Below is a small trained network, with its code and all its weights. Each question gives an input and a class and asks what happens when units are switched off, that is, made to give their printed mean instead of their output.

import numpy as np


def w(rows, s, z=0):
    codes = np.array(rows[::2]) - 128.0
    scale = np.full(codes.shape[1], s)
    scale[-1] = z or s
    return codes * scale


def f(y):
    return y / 2 * (1 + np.tanh(0.7978845608 * (y + 0.044715 * y**3)))


def log_softmax(a):
    a = a - a.max(-1, keepdims=True)
    return a - np.log(np.exp(a).sum(-1, keepdims=True))


def net(x, mask):
    res = np.array(x, float).reshape(1, 5) / 4 @ E
    y = f(res @ A[0][:, :-1].T + A[0][:, -1])
    res = res + np.where(mask, y, B[0][:, -1]) @ B[0][:, :-1]
    return log_softmax(res[-1] @ U[:, :-1].T + U[:, -1])


A, B = {}, {}
E = w([
[144,33,90,42,85,156,12],'x0',
[97,73,155,167,236,240,118],'x1',
[84,137,128,116,172,87,92],'x2',
[231,106,164,91,252,87,130],'x3',
[79,46,24,71,160,83,254],'x4',
],0.0068)
A[0] = w([
[105,57,144,156,177,211,134,31],'neuron 0',
[152,160,174,69,234,42,135,112],'neuron 1',
[145,162,243,194,137,136,47,64],'neuron 2',
[118,173,139,210,133,156,49,187],'neuron 3',
[112,64,113,103,148,80,171,23],'neuron 4',
[130,179,144,153,141,130,48,51],'neuron 5',
[136,140,160,91,70,42,146,2],'neuron 6',
[107,223,154,235,169,128,233,32],'neuron 7',
[186,175,92,87,70,41,137,146],'neuron 8',
[145,91,86,55,111,191,64,17],'neuron 9',
[47,63,77,106,165,128,195,53],'neuron 10',
[98,94,62,135,170,111,180,87],'neuron 11',
[93,95,182,174,171,223,170,62],'neuron 12',
[41,129,113,193,81,157,144,72],'neuron 13',
[2,136,156,109,83,137,111,95],'neuron 14',
[72,130,119,164,75,142,128,143],'neuron 15',
[207,87,190,113,151,110,142,154],'neuron 16',
[28,171,93,132,122,128,100,133],'neuron 17',
[120,121,120,159,64,171,151,115],'neuron 18',
[24,71,189,78,178,154,97,187],'neuron 19',
],0.0094,0.0054)
B[0] = w([
[89,173,87,166,155,127,92,196],'neuron 0',
[139,85,161,143,161,151,148,221],'neuron 1',
[173,141,84,104,92,143,154,252],'neuron 2',
[140,137,106,78,96,130,163,254],'neuron 3',
[168,153,93,136,128,102,173,168],'neuron 4',
[163,131,61,121,118,117,167,178],'neuron 5',
[127,175,71,170,154,147,70,157],'neuron 6',
[97,76,137,111,89,29,66,248],'neuron 7',
[68,172,140,150,169,170,98,239],'neuron 8',
[140,88,130,147,102,8,62,191],'neuron 9',
[170,152,82,120,91,140,149,238],'neuron 10',
[175,158,104,122,75,121,154,205],'neuron 11',
[97,181,118,129,145,135,85,206],'neuron 12',
[168,99,138,149,152,157,111,208],'neuron 13',
[183,116,162,170,177,119,165,202],'neuron 14',
[168,101,153,145,167,173,136,199],'neuron 15',
[147,106,166,156,150,175,156,199],'neuron 16',
[157,90,158,119,152,155,125,198],'neuron 17',
[129,107,159,158,131,173,142,171],'neuron 18',
[86,148,143,94,132,147,116,245],'neuron 19',
],0.012,0.0065)
U = w([
[186,158,62,81,90,111,193,88],'0',
[182,51,160,160,212,143,155,91],'1',
[110,62,126,109,100,10,77,105],'2',
[68,216,98,137,175,142,98,94],'3',
[99,114,148,72,122,131,168,248],'4',
],0.013,0.016)

Each question gives the input, the list of numbers given to net, and the class t.
The units are the neurons (one row each of A and B). Each row of codes is followed by its name. A weight is (code - 128) times the scale printed after its matrix; where a second scale follows, it is the last column's (A, B and U).
mask holds one flag per neuron, in row order. A switched-off neuron (its flag False) gives its mean, the last column of its row in B, instead of its output. The means were averaged over made-up inputs and are rounded, as every weight is.
A unit's drop is (log p(t) with every unit on - log p(t) with that unit switched off) / (log p(t) with every unit on - log p(t) with every unit switched off).
The circuit of an input: a set's keep is (log p(t) with only the set's units on - log p(t) with every unit switched off) / (log p(t) with every unit on - log p(t) with every unit switched off). Starting from the 12 units with the biggest drops (on a tie, the unit counted first), units are removed one at a time, each time the one whose removal leaves the highest keep (on an exact tie, the one counted first), for as long as the keep stays at least 0.8.
units of the circuit, in order: the units of the circuit, biggest drop first
unit that matters most: the unit with the biggest drop
k most important neurons: the k neurons with the biggest drops, biggest first
drop when u is switched off: that unit's drop, to one decimal
input [5,-1,-4,1,-7], class 0: units of the circuit, in order => neuron 2
input [-2,7,0,0,-3], class 3: 2 most important neurons => neuron 12; neuron 0
input [-4,7,-1,5,-5], class 3: 2 most important neurons => neuron 12; neuron 0
input [3,8,-6,-7,5], class 3: 2 most important neurons => neuron 0; neuron 12
input [-5,6,-3,1,-6], class 0: 3 most important neurons => neuron 2; neuron 3; neuron 8
input [0,-8,-7,-4,-5], class 3: 2 most important neurons => neuron 8; neuron 6
input [-6,3,6,-8,-3], class 1: 3 most important neurons => neuron 14; neuron 13; neuron 15
input [0,-6,5,6,-7], class 0: 2 most important neurons => neuron 2; neuron 5
input [3,7,5,-5,1], class 3: 3 most important neurons => neuron 0; neuron 19; neuron 12
input [-1,8,5,-8,-1], class 1: 3 most important neurons => neuron 14; neuron 13; neuron 17
input [7,7,-4,-3,0], class 2: 2 most important neurons => neuron 9; neuron 8
input [3,4,4,-8,7], class 1: drop when neuron 17 is switched off => 0.3
input [-2,-5,-3,0,1], class 3: drop when neuron 8 is switched off => 0.2
input [-5,-6,-4,1,0], class 3: unit that matters most => neuron 8
input [-8,-3,2,2,5], class 2: drop when neuron 7 is switched off => 1.1
input [6,-2,-3,1,-2], class 2: drop when neuron 10 is switched off => 0.0
